Below are the code and all the weights of a small trained network. Each question names an input and a class and asks about switching units off, where a switched-off unit gives its printed mean instead of its output.

import numpy as np


def w(rows, s, z=0):
    codes = np.array(rows[::2]) - 128.0
    scale = np.full(codes.shape[1], s)
    scale[-1] = z or s
    return codes * scale


def f(y):
    return np.maximum(y, 0)


def log_softmax(a):
    a = a - a.max(-1, keepdims=True)
    return a - np.log(np.exp(a).sum(-1, keepdims=True))


def net(x, mask):
    res = np.array(x, float).reshape(1, 6) / 4 @ E
    y = f(res @ A[0][:, :-1].T + A[0][:, -1])
    res = res + np.where(mask, y, B[0][:, -1]) @ B[0][:, :-1]
    return log_softmax(res[-1] @ U[:, :-1].T + U[:, -1])


A, B = {}, {}
E = w([
[151,185,165,2,208,146,129],'x0',
[191,38,150,57,124,202,162],'x1',
[139,123,29,147,229,169,217],'x2',
[251,159,184,179,146,134,39],'x3',
[81,129,235,118,189,193,158],'x4',
[141,101,95,146,151,150,180],'x5',
],0.0097)
A[0] = w([
[174,67,169,132,85,181,104,152],'n0',
[145,91,161,162,47,171,124,118],'n1',
[123,48,86,73,88,136,147,126],'n2',
[140,110,181,55,140,195,173,215],'n3',
[152,120,221,179,88,95,36,107],'n4',
[40,123,8,178,136,98,248,119],'n5',
[213,190,36,140,189,146,93,182],'n6',
[135,182,185,125,131,165,136,121],'n7',
[224,131,34,138,145,108,82,152],'n8',
[117,139,170,93,169,184,197,147],'n9',
[48,195,130,101,119,93,77,105],'n10',
[110,62,69,89,120,132,172,221],'n11',
[78,112,62,163,132,84,206,57],'n12',
[110,165,185,116,205,151,185,153],'n13',
[90,177,192,141,77,45,82,252],'n14',
[143,137,131,130,176,145,123,84],'n15',
[123,135,188,97,200,176,136,123],'n16',
],0.011,0.0034)
B[0] = w([
[211,62,141,163,201,145,111,187],'n0',
[101,45,111,167,138,142,113,175],'n1',
[179,117,53,94,170,163,124,182],'n2',
[189,74,144,48,223,141,150,214],'n3',
[181,88,187,172,92,111,58,220],'n4',
[1,95,31,158,119,219,164,252],'n5',
[120,195,100,154,109,41,209,205],'n6',
[151,127,186,119,111,90,139,168],'n7',
[153,200,84,211,148,78,178,200],'n8',
[118,96,139,82,108,140,192,200],'n9',
[91,242,145,63,94,137,112,178],'n10',
[148,119,48,86,161,188,122,201],'n11',
[41,104,93,170,108,173,127,198],'n12',
[79,165,167,90,131,125,180,198],'n13',
[91,188,135,104,25,130,34,219],'n14',
[122,135,152,126,124,102,150,153],'n15',
[128,118,210,138,132,154,184,198],'n16',
],0.0091,0.017)
U = w([
[145,163,78,198,125,42,179,251],'0',
[189,80,68,83,185,145,139,27],'1',
[119,93,223,79,165,136,185,93],'2',
[87,157,167,96,65,91,48,178],'3',
[176,48,157,209,113,107,63,33],'4',
[11,85,34,149,130,190,151,171],'5',
],0.011,0.0013)

Each question gives the input, the list of numbers given to net, and the class t.
The units are the neurons (one row each of A and B). Each row of codes is followed by its name. A weight is (code - 128) times the scale printed after its matrix; where a second scale follows, it is the last column's (A, B and U).
mask holds one flag per neuron, in row order. A switched-off neuron (its flag False) gives its mean, the last column of its row in B, instead of its output. The means were averaged over made-up inputs and are rounded, as every weight is.
A unit's drop is (log p(t) with every unit on - log p(t) with that unit switched off) / (log p(t) with every unit on - log p(t) with every unit switched off).
The circuit of an input: a set's keep is (log p(t) with only the set's units on - log p(t) with every unit switched off) / (log p(t) with every unit on - log p(t) with every unit switched off). Starting from the 12 units with the biggest drops (on a tie, the unit counted first), units are removed one at a time, each time the one whose removal leaves the highest keep (on an exact tie, the one counted first), for as long as the keep stays at least 0.8.
units of the circuit, in order: the units of the circuit, biggest drop first
top k neurons: the k neurons with the biggest drops, biggest first
drop of u: that unit's drop, to one decimal
input [5,3,-7,-8,-7,3], class 1: units of the circuit, in order	(n5 n2)
input [-4,2,-8,0,3,-6], class 4: top 4 neurons	(n4 n0 n1 n13)
input [1,2,6,8,2,-7], class 0: units of the circuit, in order	(n6)
input [1,-2,-2,3,-7,-4], class 3: top 2 neurons	(n14 n4)
input [2,0,-7,-8,3,1], class 3: units of the circuit, in order	(n5 n14)
input [-1,1,-2,1,5,-4], class 4: units of the circuit, in order	(n4 n5)
input [-3,1,7,6,4,-8], class 0: top 2 neurons	(n6 n3)
input [5,2,-5,-2,2,-8], class 3: top 2 neurons	(n14 n10)
input [-6,-8,8,8,2,4], class 0: top 2 neurons	(n6 n8)
input [4,6,-7,7,5,-4], class 4: top 2 neurons	(n4 n0)
input [6,3,-6,-3,-3,1], class 1: top 2 neurons	(n13 n2)
input [0,6,3,-3,4,-1], class 2: top 2 neurons	(n16 n13)
input [0,3,1,6,4,-8], class 4: top 3 neurons	(n4 n0 n10)
input [2,0,-4,-1,0,3], class 3: top neuron	(n5)
input [-6,0,-8,-3,3,0], class 3: top 2 neurons	(n14 n10)
input [-1,8,-3,8,1,0], class 4: drop of n13	0.0
input [0,4,-3,4,2,7], class 2: drop of n2	0.2
input [-1,8,5,6,2,-8], class 2: drop of n11	0.2
input [-8,4,4,6,4,4], class 4: drop of n5	0.1
input [-3,2,-7,-7,7,1], class 2: units of the circuit, in order	(n5)
